Here is a tiny trained network, its code and every weight. The questions are about switching its units off for an input and a class, where a switched-off unit gives its printed mean instead of its output.

import numpy as np


def w(rows, s, z=0):
    codes = np.array(rows[::2]) - 128.0
    scale = np.full(codes.shape[1], s)
    scale[-1] = z or s
    return codes * scale


def norm(h):
    return h / np.sqrt((h * h).mean(-1, keepdims=True) + 1e-5)


def f(y):
    return y / 2 * (1 + np.tanh(0.7978845608 * (y + 0.044715 * y**3)))


def log_softmax(a):
    a = a - a.max(-1, keepdims=True)
    return a - np.log(np.exp(a).sum(-1, keepdims=True))


def net(x, mask):
    res = np.array(x, float).reshape(1, 4) / 4 @ E
    u = 0
    for l in range(4):
        y = f(norm(res) @ A[l][:, :-1].T + A[l][:, -1])
        res = res + np.where(mask[u : u + 4], y, B[l][:, -1]) @ B[l][:, :-1]
        u += 4
    return log_softmax(norm(res)[-1] @ U[:, :-1].T + U[:, -1])


A, B = {}, {}
E = w([
[121,128,134,126],'x0',
[33,106,172,75],'x1',
[189,147,162,7],'x2',
[156,46,143,127],'x3',
],0.0022)
A[0] = w([
[192,141,114,154,70],'0.n1',
[133,155,125,145,4],'0.n2',
[176,149,74,152,177],'0.n3',
[164,2,147,132,90],'0.n4',
],0.0069,0.002)
B[0] = w([
[121,106,139,60,185],'0.n1',
[195,175,149,93,81],'0.n2',
[22,85,97,94,254],'0.n3',
[72,253,95,118,252],'0.n4',
],0.0052,0.0017)
A[1] = w([
[40,3,133,58,254],'1.n1',
[204,107,179,139,19],'1.n2',
[76,228,111,159,179],'1.n3',
[110,93,168,174,196],'1.n4',
],0.0056,0.00086)
B[1] = w([
[194,195,97,188,253],'1.n1',
[175,2,111,131,91],'1.n2',
[134,84,98,50,235],'1.n3',
[171,127,128,99,130],'1.n4',
],0.0063,0.0029)
A[2] = w([
[6,208,139,131,1],'2.n1',
[78,194,186,132,148],'2.n2',
[3,83,79,202,121],'2.n3',
[118,157,198,140,162],'2.n4',
],0.0037,0.00091)
B[2] = w([
[168,129,40,98,254],'2.n1',
[135,181,115,128,186],'2.n2',
[157,94,252,113,231],'2.n3',
[177,180,179,97,104],'2.n4',
],0.004,0.00093)
A[3] = w([
[255,172,148,43,177],'3.n1',
[218,92,204,65,249],'3.n2',
[140,68,103,186,118],'3.n3',
[50,79,175,232,107],'3.n4',
],0.004,0.0017)
B[3] = w([
[69,4,114,217,254],'3.n1',
[37,103,118,177,157],'3.n2',
[191,206,167,107,108],'3.n3',
[44,61,118,160,110],'3.n4',
],0.0042,0.0024)
U = w([
[1,144,32,41,116],'0',
[94,135,46,197,205],'1',
[27,15,217,235,184],'2',
[208,222,87,206,178],'3',
[244,123,198,149,43],'4',
[226,98,208,156,4],'5',
],0.005,0.0041)

Each question gives the input, the list of numbers given to net, and the class t.
The units are the neurons (one row each of A and B). Each row of codes is followed by its name. A weight is (code - 128) times the scale printed after its matrix; where a second scale follows, it is the last column's (A, B and U).
mask holds one flag per neuron, layer by layer. A switched-off neuron (its flag False) gives its mean, the last column of its row in B, instead of its output. The means were averaged over made-up inputs and are rounded, as every weight is.
A unit's drop is (log p(t) with every unit on - log p(t) with that unit switched off) / (log p(t) with every unit on - log p(t) with every unit switched off).
The circuit of an input: a set's keep is (log p(t) with only the set's units on - log p(t) with every unit switched off) / (log p(t) with every unit on - log p(t) with every unit switched off). Starting from the 12 units with the biggest drops (on a tie, the unit counted first), units are removed one at a time, each time the one whose removal leaves the highest keep (on an exact tie, the one counted first), for as long as the keep stays at least 0.8.
units of the circuit, in order: the units of the circuit, biggest drop first
most important unit: the unit with the biggest drop
top k neurons: the k neurons with the biggest drops, biggest first
k most important neurons of layer l: the k neurons of layer l with the biggest drops, biggest first
drop of u: that unit's drop, to one decimal
input [1,7,5,2], class 3: most important unit -> 1.n1
input [-1,4,3,0], class 3: top 2 neurons -> [1.n1, 0.n4]
input [-5,-6,5,6], class 0: units of the circuit, in order -> [0.n4, 1.n1]
input [0,2,1,0], class 4: units of the circuit, in order -> [0.n4, 0.n3]
input [-5,-6,-7,-8], class 0: units of the circuit, in order -> [1.n1, 3.n1, 1.n3]
input [1,-5,7,-5], class 2: top 2 neurons -> [0.n4, 3.n1]
input [5,-4,-6,-6], class 0: units of the circuit, in order -> [1.n1, 1.n3]
input [-1,5,6,1], class 2: top 2 neurons -> [0.n3, 3.n1]
input [2,5,6,-1], class 2: units of the circuit, in order -> [0.n3, 0.n4, 3.n1]
input [-6,3,8,-5], class 2: units of the circuit, in order -> [0.n4, 0.n3, 3.n1, 1.n3]
input [-4,8,6,4], class 3: 2 most important neurons of layer 2 -> [2.n3, 2.n2]
input [-2,-5,-5,-7], class 0: top 2 neurons -> [1.n1, 3.n1]
input [-1,-7,7,-6], class 2: units of the circuit, in order -> [0.n4, 3.n1, 1.n1]
input [3,8,-6,3], class 3: units of the circuit, in order -> [1.n1, 3.n1]
input [1,-1,-8,-3], class 2: top 2 neurons -> [2.n3, 0.n4]
input [3,1,7,2], class 2: most important unit -> 0.n3
input [0,-4,5,6], class 0: top 2 neurons -> [0.n4, 1.n1]
input [-3,-4,5,3], class 2: 2 most important neurons of layer 2 -> [2.n1, 2.n2]
input [-2,8,8,-3], class 2: 2 most important neurons of layer 0 -> [0.n3, 0.n4]
input [-1,-6,-1,7], class 0: most important neuron of layer 0 -> [0.n4]
input [-4,7,1,-6], class 3: top 2 neurons -> [0.n4, 1.n1]
input [5,8,8,2], class 2: top 2 neurons -> [0.n3, 3.n1]
input [7,8,5,2], class 3: top 2 neurons -> [1.n1, 1.n3]
input [-1,7,-5,5], class 3: 2 most important neurons of layer 1 -> [1.n1, 1.n4]
input [0,-8,8,-2], class 2: drop of 3.n1 -> 0.3
input [4,7,-1,4], class 3: drop of 2.n3 -> 0.0
input [-2,-5,0,7], class 0: drop of 1.n3 -> 0.1
input [3,-4,6,1], class 2: most important unit -> 3.n1
input [7,-5,-2,-7], class 0: drop of 1.n1 -> 0.2
input [-7,8,4,-5], class 3: 2 most important neurons of layer 0 -> [0.n4, 0.n2]
